Below are the code and all the weights of a small trained network. Each question names an input and a class and asks about switching units off, where a switched-off unit gives its printed mean instead of its output.

import numpy as np


def w(rows, s, z=0):
    codes = np.array(rows[::2]) - 128.0
    scale = np.full(codes.shape[1], s)
    scale[-1] = z or s
    return codes * scale


def norm(h):
    return h / np.sqrt((h * h).mean(-1, keepdims=True) + 1e-5)


def f(y):
    return y / 2 * (1 + np.tanh(0.7978845608 * (y + 0.044715 * y**3)))


def log_softmax(a):
    a = a - a.max(-1, keepdims=True)
    return a - np.log(np.exp(a).sum(-1, keepdims=True))


def net(x, mask):
    res = np.array(x, float).reshape(1, 7) / 4 @ E
    u = 0
    for l in range(3):
        y = f(norm(res) @ A[l][:, :-1].T + A[l][:, -1])
        res = res + np.where(mask[u : u + 10], y, B[l][:, -1]) @ B[l][:, :-1]
        u += 10
    return log_softmax(norm(res)[-1] @ U[:, :-1].T + U[:, -1])


A, B = {}, {}
E = w([
[83,150,39,120],'x0',
[136,141,180,22],'x1',
[108,118,105,123],'x2',
[126,132,139,168],'x3',
[131,208,179,172],'x4',
[254,177,129,139],'x5',
[168,100,150,123],'x6',
],0.006)
A[0] = w([
[136,134,106,2,153],'L0N1',
[29,133,153,223,162],'L0N2',
[170,102,13,171,80],'L0N3',
[129,114,36,60,115],'L0N4',
[157,80,42,89,253],'L0N5',
[107,125,212,219,247],'L0N6',
[49,190,118,122,137],'L0N7',
[14,179,199,220,127],'L0N8',
[84,208,115,45,170],'L0N9',
[103,143,127,31,108],'L0N10',
],0.0095,0.0048)
B[0] = w([
[57,112,166,88,229],'L0N1',
[65,142,37,2,220],'L0N2',
[75,137,174,174,173],'L0N3',
[91,155,143,152,186],'L0N4',
[99,91,234,162,255],'L0N5',
[210,109,39,26,248],'L0N6',
[68,125,60,103,168],'L0N7',
[144,185,25,99,217],'L0N8',
[144,173,149,101,198],'L0N9',
[189,141,246,64,181],'L0N10',
],0.0071,0.0055)
A[1] = w([
[210,145,111,45,186],'L1N1',
[72,181,61,188,110],'L1N2',
[131,116,99,3,239],'L1N3',
[72,160,64,45,4],'L1N4',
[88,149,124,215,108],'L1N5',
[231,173,163,78,135],'L1N6',
[8,127,167,144,90],'L1N7',
[186,155,107,109,86],'L1N8',
[100,170,47,153,89],'L1N9',
[172,118,202,198,186],'L1N10',
],0.011,0.0031)
B[1] = w([
[120,7,176,110,216],'L1N1',
[142,213,97,83,150],'L1N2',
[76,86,60,134,255],'L1N3',
[135,99,112,161,186],'L1N4',
[110,254,152,150,130],'L1N5',
[158,193,98,86,199],'L1N6',
[149,99,105,127,180],'L1N7',
[191,129,107,129,148],'L1N8',
[105,193,47,102,155],'L1N9',
[185,99,90,147,171],'L1N10',
],0.0088,0.0093)
A[2] = w([
[38,133,74,169,78],'L2N1',
[17,108,171,201,87],'L2N2',
[148,197,197,57,3],'L2N3',
[126,242,119,195,102],'L2N4',
[159,2,93,102,154],'L2N5',
[30,185,176,154,135],'L2N6',
[95,140,80,50,199],'L2N7',
[138,66,227,116,96],'L2N8',
[137,45,107,131,139],'L2N9',
[98,51,77,118,61],'L2N10',
],0.0095,0.0031)
B[2] = w([
[177,140,130,188,165],'L2N1',
[118,180,158,221,157],'L2N2',
[74,101,150,154,135],'L2N3',
[112,206,203,152,134],'L2N4',
[162,206,137,180,254],'L2N5',
[188,203,111,121,146],'L2N6',
[56,129,254,148,235],'L2N7',
[124,138,96,147,199],'L2N8',
[177,117,129,235,184],'L2N9',
[137,86,122,177,181],'L2N10',
],0.0084,0.0069)
U = w([
[42,89,134,149,108],'0',
[140,137,143,203,84],'1',
[113,237,116,153,87],'2',
[239,132,115,76,179],'3',
[147,87,129,168,111],'4',
[86,148,6,58,194],'5',
[99,86,206,30,147],'6',
[145,51,79,133,2],'7',
],0.02,0.0073)

Each question gives the input, the list of numbers given to net, and the class t.
The units are the neurons (one row each of A and B). Each row of codes is followed by its name. A weight is (code - 128) times the scale printed after its matrix; where a second scale follows, it is the last column's (A, B and U).
mask holds one flag per neuron, layer by layer. A switched-off neuron (its flag False) gives its mean, the last column of its row in B, instead of its output. The means were averaged over made-up inputs and are rounded, as every weight is.
A unit's drop is (log p(t) with every unit on - log p(t) with that unit switched off) / (log p(t) with every unit on - log p(t) with every unit switched off).
The circuit of an input: a set's keep is (log p(t) with only the set's units on - log p(t) with every unit switched off) / (log p(t) with every unit on - log p(t) with every unit switched off). Starting from the 12 units with the biggest drops (on a tie, the unit counted first), units are removed one at a time, each time the one whose removal leaves the highest keep (on an exact tie, the one counted first), for as long as the keep stays at least 0.8.
circuit, biggest first: the units of the circuit, biggest drop first
most important unit: the unit with the biggest drop
k most important neurons: the k neurons with the biggest drops, biggest first
top k neurons in layer l: the k neurons of layer l with the biggest drops, biggest first
drop when u is switched off: that unit's drop, to one decimal
input [-8,-1,-4,-1,1,-3,7], class 7: circuit, biggest first	(L0N6 L1N3)
input [1,-5,4,7,1,1,7], class 5: circuit, biggest first	(L1N9)
input [-6,7,-4,-8,-2,5,1], class 6: circuit, biggest first	(L0N1 L0N6)
input [0,-1,5,-5,-4,8,0], class 1: circuit, biggest first	(L0N6 L0N3)
input [-1,3,-1,-2,-8,-4,8], class 1: circuit, biggest first	(L0N2 L0N6 L2N5)
input [0,-8,6,0,-4,-1,3], class 1: circuit, biggest first	(L0N5 L2N5)
input [5,-2,1,-7,-2,7,2], class 1: circuit, biggest first	(L0N5 L0N6)
input [5,5,4,7,6,5,-3], class 5: 4 most important neurons	(L0N5 L0N10 L0N7 L1N6)
input [4,-5,4,-6,-5,-4,1], class 2: top 2 neurons in layer 2	(L2N6 L2N2)
input [2,-1,6,1,6,5,-1], class 5: 3 most important neurons	(L0N10 L1N9 L0N5)
input [6,8,3,7,1,-6,-6], class 0: 4 most important neurons	(L2N7 L0N10 L1N6 L1N4)
input [0,-7,-3,-7,1,5,-4], class 2: top 2 neurons in layer 0	(L0N3 L0N10)
input [-5,4,-5,3,3,1,-5], class 3: 2 most important neurons	(L1N6 L1N1)
input [3,-4,-2,3,-7,4,-7], class 2: most important unit	L1N5
input [0,3,0,0,-1,-4,-1], class 0: top 2 neurons in layer 0	(L0N7 L0N6)
input [-8,1,5,4,3,-8,3], class 5: 2 most important neurons	(L0N8 L0N2)
input [8,4,-1,-5,3,-8,1], class 0: top 2 neurons in layer 1	(L1N6 L1N4)
input [3,-8,-1,4,-6,7,3], class 1: top 2 neurons in layer 1	(L1N10 L1N6)
input [-5,-1,-3,-4,0,-4,-2], class 5: drop when L0N8 is switched off	0.3
input [-6,-3,8,7,-2,-3,3], class 5: circuit, biggest first	(L0N2)
input [-3,-1,-6,-8,0,-6,0], class 7: drop when L2N9 is switched off	0.1
input [6,-7,-1,3,-4,-3,5], class 2: drop when L0N3 is switched off	0.2
